[151  91  90 173 144 156 120 126 158 100] -> G
[ 79 167 124 145 124  93  92  93  91 150] -> H
[174 107 153 100 109 132 178 146 162 112] -> E
[166 171  99 147 159 162 178 146 132 162] -> B
[139 102  81 132 108 121  97 112 175 110] -> T
[182 155 182 144 141 182 119 133 173 133] -> U
[140 107 162 159 139  87  82  98 125 103] -> Q
[174 107 138 100 109 132 178 146 162 112] -> Z
[ 78  98 133 142 107 176 162 181  81 114] -> J
all U: [155] => 1
at: [ 98 133] => J, 1
at: [ 79 167 124 145 124  93  92] => H, 0
find: [174 107 138 100 109 132 178 146 162 112] => Z
all U: [133] => 7 9
at: [139  87  82  98] => Q, 4

[132  98 113 127 122 101 123 127 125 147]  V
[140  92 117 127 129 123 124 132 122 132]  X
[132  98 113 127 122 101 123 104 111 111]  D
[156  89 111 113 136 129 149  91 123 105]  K
[132  98 113 127 122 123 132 122 124 132]  F
[123 171 150 112 138 167 151 102 163 126]  S
all D: [111] => 8 9
at: [123 124 132 122 132] => X, 5

[120 108 111 111  99 120 143 110 111 113 123 136 113] : R
[164 118 126 143 158 116  80 114 131 111 137 127 123] : P
[107 148 155 137 172 156 164 164 157 138 155 151 155] : L
[171 127 110 100 116 116 124 104  93 103 119 101  92] : Y
[102 144 144 126 143 173 119 122 134 124 138 139 173] : N
all N: [144] => 1 2
all L: [172] => 4
at: [144 126 143] => N, 2
at: [116  80] => P, 5
all R: [120] => 0 5

[ 95 160 126 150 101] -> Fefi
[ 97 130 122 115 119] -> futuz
[ 94  94  94 139 139] -> dofus
[114 123 116 116 116] -> Vop
[114 114 140  96 154] -> fut
all fut: [140] => 2
all dofus: [94] => 0 1 2
all Vop: [116] => 2 3 4
at: [114 123] => Vop, 0
at: [130 122] => futuz, 1
all futuz: [97] => 0
all dofus: [139] => 3 4

[177 154 154 177] : C
[146 170 155 154] : M
[154 173 176 142] : W
[150 151 126 163] : A
all C: [177] => 0 3
at: [146 170] => M, 0
all C: [154] => 1 2
at: [151 126] => A, 1
at: [170 155] => M, 1
at: [146 170 155] => M, 0

[131 131 134 139 143 149 156 160 159 160 162 156 149 142 138 134 132 129
 130 128 129 128 129 128 128 127 129 129 129 129 128 130 130] -> dafuf
[134 135 138 146 148 153 159 165 159 160 155 152 145 138 127 132 129 129
 130 130 129 128 129 128 128 129 129 129 128 129 127 129 128] -> Misiv
[134 135 138 146 148 153 159 165 159 160 155 152 145 138 135 132 129 129
 130 129 129 128 129 128 128 131 131 130 133 129 129 130 130] -> zati
[160 161 161 159 154 151 146 139 135 133 130 130 130 130 128 129 129 129
 128 129 129 128 129 128 129 130 131 131 133 139 143 148 154] -> fege
[138 144 146 154 157 160 165 162 156 147 146 139 134 133 131 129 129 129
 129 129 129 128 128 128 129 129 129 129 129 129 129 131 132] -> nuve
[138 144 146 154 157 160 165 162 156 147 146 139 134 133 131 129 129 129
 129 129 127 129 128 128 129 128 128 128 128 129 129 130 133] -> zibet
[134 135 138 146 148 153 159 165 159 160 155 152 145 138 126 132 129 129
 130 129 129 128 129 128 128 129 127 128 129 129 129 130 130] -> gugi
at: [129 128 128 131 131 130] => zati, 22
at: [145 138 135 132 129 129] => zati, 12
all Misiv: [129] => 16 17 20 22 25 26 27 29 31
find: [134 135 138 146 148 153 159 165 159 160 155 152 145 138 135 132 129 129
 130 129 129 128 129 128 128 131 131 130 133 129 129 130 130] => zati
at: [130 131 131 133] => fege, 25

[133 129 158 127] -> muvin
[121  98 120 145] -> let
[128 157 136 111] -> Kag
[163 162 162 160] -> mup
[136 151 179 112] -> tufil
[ 98  98  98 140] -> donot
[130 110 103 144] -> guz
[118  90  99 155] -> kivav
[123  96 132 153] -> lizo
[129 158 133 108] -> kisug
[133 108 130 144] -> ton
[123  99 139 151] -> marol
at: [129 158 133] => kisug, 0
all mup: [162] => 1 2
all mup: [160] => 3
all donot: [98] => 0 1 2

[173 124  87 160 132  93] : fone
[152 111 172 124  87 117] : zedak
[180 136 160 132 177 152] : nit
at: [ 87 160 132] => fone, 2
at: [136 160] => nit, 1
at: [124  87 160 132] => fone, 1
at: [172 124  87] => zedak, 2
at: [173 124  87 160 132] => fone, 0

[172 108 150 108]  Numi
[123  77 124 105]  Zavud
[123  77 107 105]  sotar
[130 123 172 124]  vozi
[130 123  77 124]  Refa
[ 82 171 108 126]  vuni
[150 108 126  83]  Virab
[ 77 124 105 107]  sena
[108 126  83 155]  Valer
[107 172  82 150]  Lef
at: [ 82 150] => Lef, 2
all Numi: [172] => 0

[112 114 112 112 112] -> Nesok
[113 113 123 103 108] -> pel
[ 95 104 123 112  95] -> totib
at: [ 95 104 123 112] => totib, 0
all totib: [112] => 3
all Nesok: [112] => 0 2 3 4
find: [112 114 112 112 112] => Nesok

[162 166  90 158 167 161 169 169 160 152 161 169]  Gizon
[165 150 116 104 124 156 136 168 172 165 146 163]  fes
[162 151  90 158 167 161 125 152 160  95  94 169]  pari
all fes: [165] => 0 9
all pari: [95] => 9
at: [151  90 158 167 161 125 152 160  95  94] => pari, 1
at: [156 136 168 172] => fes, 5
all Gizon: [169] => 6 7 11
all pari: [94] => 10
at: [ 90 158 167 161 169 169 160] => Gizon, 2

[130 121 118 139 121 154 140 133 158]  rikef
[147 142 135 122 141 154 151 144 161]  puf
[108 105 143 128 145 139 149 152 147]  Suvo
[125 129 138 112 136 159 172 128 153]  nup
[120 113 109 147 137 129 137  78 123]  Semu
[115 103 134 126 139 150 142 135 158]  lekap
[120 113 109 147 137 122 137  78 123]  kugot
[103 150 103 150 150 150 103 113  96]  kemus
[122 113 139 110 139 174 164 134 177]  sasuz
[126 120 140 104 132 158 142 150 161]  kir
[132 130 134 113 123 151 129 146 152]  Suti
[139 121 121 139 121 121 121 128 122]  nak
all kemus: [150] => 1 3 4 5
at: [150 142 135] => lekap, 5
all nak: [121] => 1 2 4 5 6
all sasuz: [139] => 2 4
all lekap: [126] => 3
all rikef: [118] => 2
all rikef: [121] => 1 4

[115 136 131 140 122 122 125 133  98 147 140 133 139 102  97 132 123 146
 141 149 153 116 130  98 123 114 132 137 149 131 114 124 118 142 119 127]  pasi
[130 118 128 152 147 124 125 133 123 123 138 140 128 133 134 128 139 125
 102 107 116 117 117 131 131 145 124 127 126 126 118 137 128 111 121 100]  Pes
[115 136 131 117 122 122 125 133  98 147 140 133 139 102  97 132 123 146
 140 149 153 116 130  98 123 114  85 137 149 131 114 124 118 142 119 135]  vug
all pasi: [141] => 18
find: [115 136 131 117 122 122 125 133  98 147 140 133 139 102  97 132 123 146
 140 149 153 116 130  98 123 114  85 137 149 131 114 124 118 142 119 135] => vug

[167 104  97 149 117 102] -> lofod
[164 144  98 144 142  99] -> numib
[167 143  98 144 142 160] -> Nul
all numib: [144] => 1 3
at: [143  98 144 142] => Nul, 1
all numib: [98] => 2

[ 90  90 173 109 173 173  90] : dez
[ 90  94 106  90 173 147  91] : ridol
[112 152 144 143 168  93 178] : tesap
[160 119 115 163  99  85 156] : vavop
[110 173 147 174 118  87 179] : rigo
all dez: [173] => 2 4 5
at: [152 144] => tesap, 1
at: [109 173 173  90] => dez, 3
all ridol: [90] => 0 3
at: [168  93] => tesap, 4

[169 173 170 179  86] : Davo
[114 115 170 105 170] : vugi
[157 131 170 123 103] : Rosub
[170 107 170 107 107] : Dat
[121 131 170 141 114] : Zerun
all Dat: [170] => 0 2
find: [170 107 170 107 107] => Dat
find: [157 131 170 123 103] => Rosub
all Davo: [173] => 1
at: [157 131 170 123] => Rosub, 0

[123 106 149  84 159 128 132 136 110 128 130 149 127 132] = Vok
[154 103  97  92 132 152 163 100  96 124 117 124 124 120] = Guse
[149 123 106  84 129  77 128 119 124  89  78 112 139 145] = buzod
at: [149 123 106  84] => buzod, 0
at: [ 97  92 132] => Guse, 2

[175 138 135 138 109 124 110 151 138 142 101 147 142 138 148 107 129] : dip
[130 137 143 131 147 154 148 133 113 101 107 148 116 116 125 146 146] : fopa
[128 153 121 100 146 100 118 125 115 100 165 113 100 113 117 136  99] : turum
all turum: [153] => 1
at: [165 113 100 113 117 136  99] => turum, 10
all turum: [100] => 3 5 9 12
all fopa: [116] => 12 13
all dip: [138] => 1 3 8 13

[138 150  96 101 149  98 131] : Kose
[ 82  90 152 167 100 168 104] : guga
[137 151  86  86 109  91 137] : Nusa
[115 110 126  94 119 100 143] : fem
[163 163 126 163 163 135 116] : Pigo
[121 120 116 125 163 118 118] : pagi
[137 151  86  86 109  91 114] : piz
all Pigo: [163] => 0 1 3 4
at: [163 163 126] => Pigo, 0
at: [126  94 119 100 143] => fem, 2
all Kose: [101] => 3

[132 129 117 118 121 115 130 120 129 125 112 125 125 119 126 125 130 125
 130] : gef
[120 129 126 112 131 126 119 106 137 132 110 132 131 117 127 123 115 135
 132] : pime
[135 135 104 113  85 116 126 106 134 124 105 124 130 119 111 111 133 133
 137] : legak
all pime: [115] => 16
all gef: [130] => 6 16 18
at: [132 131 117] => pime, 11
at: [120 129 125 112 125 125 119] => gef, 7
all legak: [105] => 10

[113 119 134 120 149 125 134 134 149 131 123 122 135 123 136 125 134 152
 122 135 105 126] : voba
[131 144 125 125 138 105 133 131 149 133 152 116 113 120 119 150 147 132
 150 145 119 125] : pov
[150 119 117 131 105  96  92 110 136 104 141 125  89 109  93 106  86 125
 143 126 140 128] : fubab
at: [141 125  89] => fubab, 10
all pov: [132] => 17
at: [152 116 113 120 119] => pov, 10
at: [145 119] => pov, 19
all voba: [149] => 4 8

[123 123 115 124 108 115 145 135 137 140 135 123 115 162 148 128 127] : beve
[123 125 131 124 134 137 119 135 137 140 135 135 115 162 129 109 141] : lupa
[125 125 124 153 144 129 138 125 124 129 129 129 141 125 124 126 129] : tam
[110 143 126 130 115 145 108 135 137 123 111 136 123 132 110 143 144] : Laza
all Laza: [108] => 6
at: [115 145 108] => Laza, 4
all beve: [115] => 2 5 12
all tam: [124] => 2 8 14
all Laza: [130] => 3
all tam: [125] => 0 1 7 13
all Laza: [143] => 1 15

[123 112 102 112 118  99 120 105 117 114 107 129 140 130] : zose
[104 112 105 110  96 100 132 124 137 116 130 123 130 127] : tuv
[111 118 118 101 103  89 140 118 158  90 116 136 127 136] : ved
[136 111 117 110 114 121 111 112 126 110 105 139 128 102] : dupub
[139 139 144 131  86 113 127  93 128 100 119 118 116 139] : nes
[114 111 119 103 126 108 144 108 143  99 102 136 128 111] : zem
[131  86 113 127  93 128 100 121 118 116 139 107 132 124] : Paza
[132 127 126 122 108 116 104 107 123 103 122 143 142 142] : tedof
at: [113 127  93 128 100 121 118 116 139 107 132] => Paza, 2
at: [144 131  86] => nes, 2
at: [131  86 113 127  93 128 100 119 118 116 139] => nes, 3

[134 140 100 130 116 122 151 125 112 143 123 134 130 139 123 125 129 129] : zenom
[132 124 142 111 124 131 135 125 112 143 123 134 130 139 128 113 125 142] : rado
[134 142 117 130 146 123 135 112 117 152 134 117 128 129 109 111 132 137] : Kova
[128 129 159 124 125 104 135 123 118 131 114 134 131 137 135 141 130 136] : Pazer
[126 120 115 140 130  97 116 140 130 138 133 112 150 141 126 146 139 132] : dozot
[126 125 115 142 131  98 124 131 127 144 142 113 141 141 134 146 134 121] : Zogep
[135 144 145 118 127 130 134 117 119 129 119 129 125 130 117 128 139 130] : darek
[126 132 120 134 142 100 130 116 122 151 125 115 122 131 115 109 139 141] : gefu
[132 129 113 145 128 100 123 130 135 140 133 111 129 129 135 129 128 129] : Getob
[139 141 115 130 143 124 130 117 125 145 123 115 122 136 106 111 129 149] : mol
[126 139 120 134 142 127 130 116 122 151 125 115 122 130 115 109 139 141] : Kagi
all Kagi: [151] => 9
find: [126 132 120 134 142 100 130 116 122 151 125 115 122 131 115 109 139 141] => gefu
at: [134 142 100 130 116 122 151] => gefu, 3
all Getob: [129] => 1 12 13 15 17

[129 150 103 120 145 127 137 100  99 127] = bonon
[109 136 126 131 153 145 169 110 117 145] = zuki
[131 136 126 153 109 130 131  85 142 107] = totif
[120 112 158 144 144 108 112 144  85 107] = kod
at: [109 136 126 131 153] => zuki, 0
all kod: [144] => 3 4 7
at: [112 144] => kod, 6
all kod: [112] => 1 6
at: [ 85 142 107] => totif, 7
all zuki: [109] => 0
at: [120 145 127 137] => bonon, 3

[129 124 149 129 137 130 130 131 127 141 129 123 125 129 126 133 121 125
 127 122 142 121 121 129 125 136 130 125 129 123 107 126 127 134 131 163
 114 134  81 139 131 113 119 125 144 145 123 117 118 141 118 125 135 141
 143 126 130 141 117] = gevik
[129 124 149 129 137 130 130 131 127 125 129 123 125 129 126 133 121 125
 127 122 142 121 121 129 125 136 130 125 129 123 107 126 127 131 135 130
 122 132 138 126 121 131 115 131 128 134 126 117 122 126 137 130 133 130
 134 128 129 134 132] = tev
[129 124 149 129 137 130 130 131 127 125 129 123 125 129 126 133 121 125
 127 122 142 121 121 129 125 136 130 125 129 123 107 126 127 131 135 130
 122 132 138 126 121 131 115 123 138 134 126 117 126 133 114 125 128 135
 133 126 128 132 118] = meda
all gevik: [141] => 9 49 53 57
find: [129 124 149 129 137 130 130 131 127 125 129 123 125 129 126 133 121 125
 127 122 142 121 121 129 125 136 130 125 129 123 107 126 127 131 135 130
 122 132 138 126 121 131 115 123 138 134 126 117 126 133 114 125 128 135
 133 126 128 132 118] => meda

[110 110 110 109 110]  Lugu
[136 109 121 121 122]  besuk
[121 121 120 121 120]  gava
at: [110 109 110] => Lugu, 2
all gava: [121] => 0 1 3
all gava: [120] => 2 4
find: [110 110 110 109 110] => Lugu
all Lugu: [110] => 0 1 2 4
all besuk: [121] => 2 3

[115 119 138 140 124 125 131 132]  pipug
[142 126 116 122  86 147 129 107]  nez
[126 126 126 122 126 122 122 129]  Gome
[128 119 138 140 105 131 131 105]  panem
all panem: [131] => 5 6
all Gome: [129] => 7
all Gome: [126] => 0 1 2 4
at: [119 138 140 124 125 131] => pipug, 1

[120 107  96 135 158 118 115 131 108 125 159 147 101 129 104 120 108 128
 123 114 125 134 132 128 131 154 131 121 108 131 134 159]  laso
[152 106 136 114  95 111 135 131 120 107 112 125 148 155 144 124 116 111
 145 133 122 128 122 134 167 136 126 101 114  99 126 140]  Nodav
[113 123 154 126 119 125 127  84 129 128  80  98 136 123 156 136 139 102
 119 141 138 134 134 129 125 136 125 108 138 150 119 112]  vatig
[145 114 105 126 112 120 126 159 128 122 147 132 144 135 107 115 113 125
 128 120 128 129 131 115 139 123 120 132 115 102 127 148]  tefib
[125 154 122 131 153 132 131 142 121 148 178 128 121 138 129 135 138 138
 114 109 136 125 103 138 106 144 121 144 132 152 101 133]  kegu
[150 119 147 114  77 115 134 140 133 123  87 116 130 114 140 125 141 114
 147 130 139 126 123 123 161 114 122 115 119  93 126 115]  lel
[119 134 114 123 133  85 126 155 127 157 127 105 105 105 111 126 139 137
 115 127 127 123 114 105 127 127 113 142 121 137  85 131]  tiriz
[121 125 106 149 142 125 124 111 129 124 144 128 128 125 115 120 135 129
 114 115 128 126 174 134  85 119 136 129 140 126 158 124]  Posad
[119 107 150 148 109 160 112 120 107 135 144 125 155 148 131 122 106 112
 129 171 123 148 137 148 128 131 131 129 114 134 149 107]  Pimo
all lel: [123] => 9 22 23
all laso: [131] => 7 24 26 29
at: [112 120 107 135 144 125 155 148 131] => Pimo, 6
all tiriz: [127] => 8 10 19 20 24 25
all Nodav: [131] => 7
all Pimo: [148] => 3 13 21 23
at: [128 131 154] => laso, 23

[154 142 153 122 147 126 123 113 116 111 137 141 122 128 114 132 101 116
 151 101 104 143 145 111 117 124 141 143 127 110  92 151 139 112 132 165
 121 126 122 109 137 144 103 126 124 128 109 147 145 108 117 145 125 139
 124 135 133 137 133 130 127 126] = kavuz
[125 132 152 132 132 117 118 114 131 142 167 155 134 111 142 146  98 111
 140 157 115 134 108  93  90 156 130 128 125 118 118 148 153 132 141 137
 105 128 135 142 133 136 114 153 126 122 113 137 115 123 120 120 125 124
 116  90 159 151  88 135 139 134] = gel
[145 111 100 146 114 112 115 128 131 139 130 126 141 133 133  98  97  99
 160 152 118 141 116 100 120 160 131 106 136 127 118 146 121 134 129 130
 108 107 108 127 134 163 132 126 101  98 127 160 114 103 139 167 138 122
 124 126 140 128 136 113 143 112] = vek
[ 95 133 135 111 140 133 116 114 115 123 142 137 115 144 136 131 130 144
 117 118 158 123  99 155 134 149  90 142 134 124 114 124 105 125 115 111
 132 146 124 114 138 132 147 152 126 105 143 121 141 123 142 114 136 111
 137 144 136 115 132 120 143 118] = vut
[141 110 109 121 119 126 144 131 139 165 154 109 104 126 113 122 115 124
 141 149 132 130 140 106 122 139 167 113 107 125 142 132 126 116 137 132
 126 126 126 125 118 141 112 107 120 119 132 100 138 124 135 109 117 108
 127 120 125 119  89 122 135 121] = gulor
[121 126 122 110  87 123  98 144 129 101 119 135 150 111 130 108 142 113
 141 164 116 173 146 136 138 109 138 104 134 138 115 156 112 131 119 138
 115 119 118 104 129 143 123 127 121 110 136 149 119 121 119 173 139 138
 138 146 117 140 139 122 146  97] = kabog
[116 117 123 131 107 138 139 101 129 143 152 148 140 128 145 122 127  96
 134 123 125 140 119 146 131 124 114 116 140 104 132 124 123 112 135 118
 142 143 128 124 112 128 143 144 150 106 125 106 152 144 128 100 135 143
 122 132 112 125 131 132 167 128] = fogub
at: [121 126 122 109] => kavuz, 36
at: [104 143 145 111 117 124 141 143 127 110] => kavuz, 20

[130 138 108 127 129 138 132 133 131 134 134 131 134 141 125]  gid
[135 134 141 131 131 130 130 131 131 135 134 130 109 130 131]  mupa
[130 132 108 127 128 138 130 133 131 134 134 131 134 141 125]  taduf
[108 130 127 132 131 137 130 133 131 135 134 130 120 135 128]  nozam
all gid: [138] => 1 5
find: [130 138 108 127 129 138 132 133 131 134 134 131 134 141 125] => gid
all mupa: [130] => 5 6 11 13
at: [130 132 108 127] => taduf, 0
at: [133 131 135 134 130 120 135 128] => nozam, 7
all mupa: [135] => 0 9
all taduf: [131] => 8 11

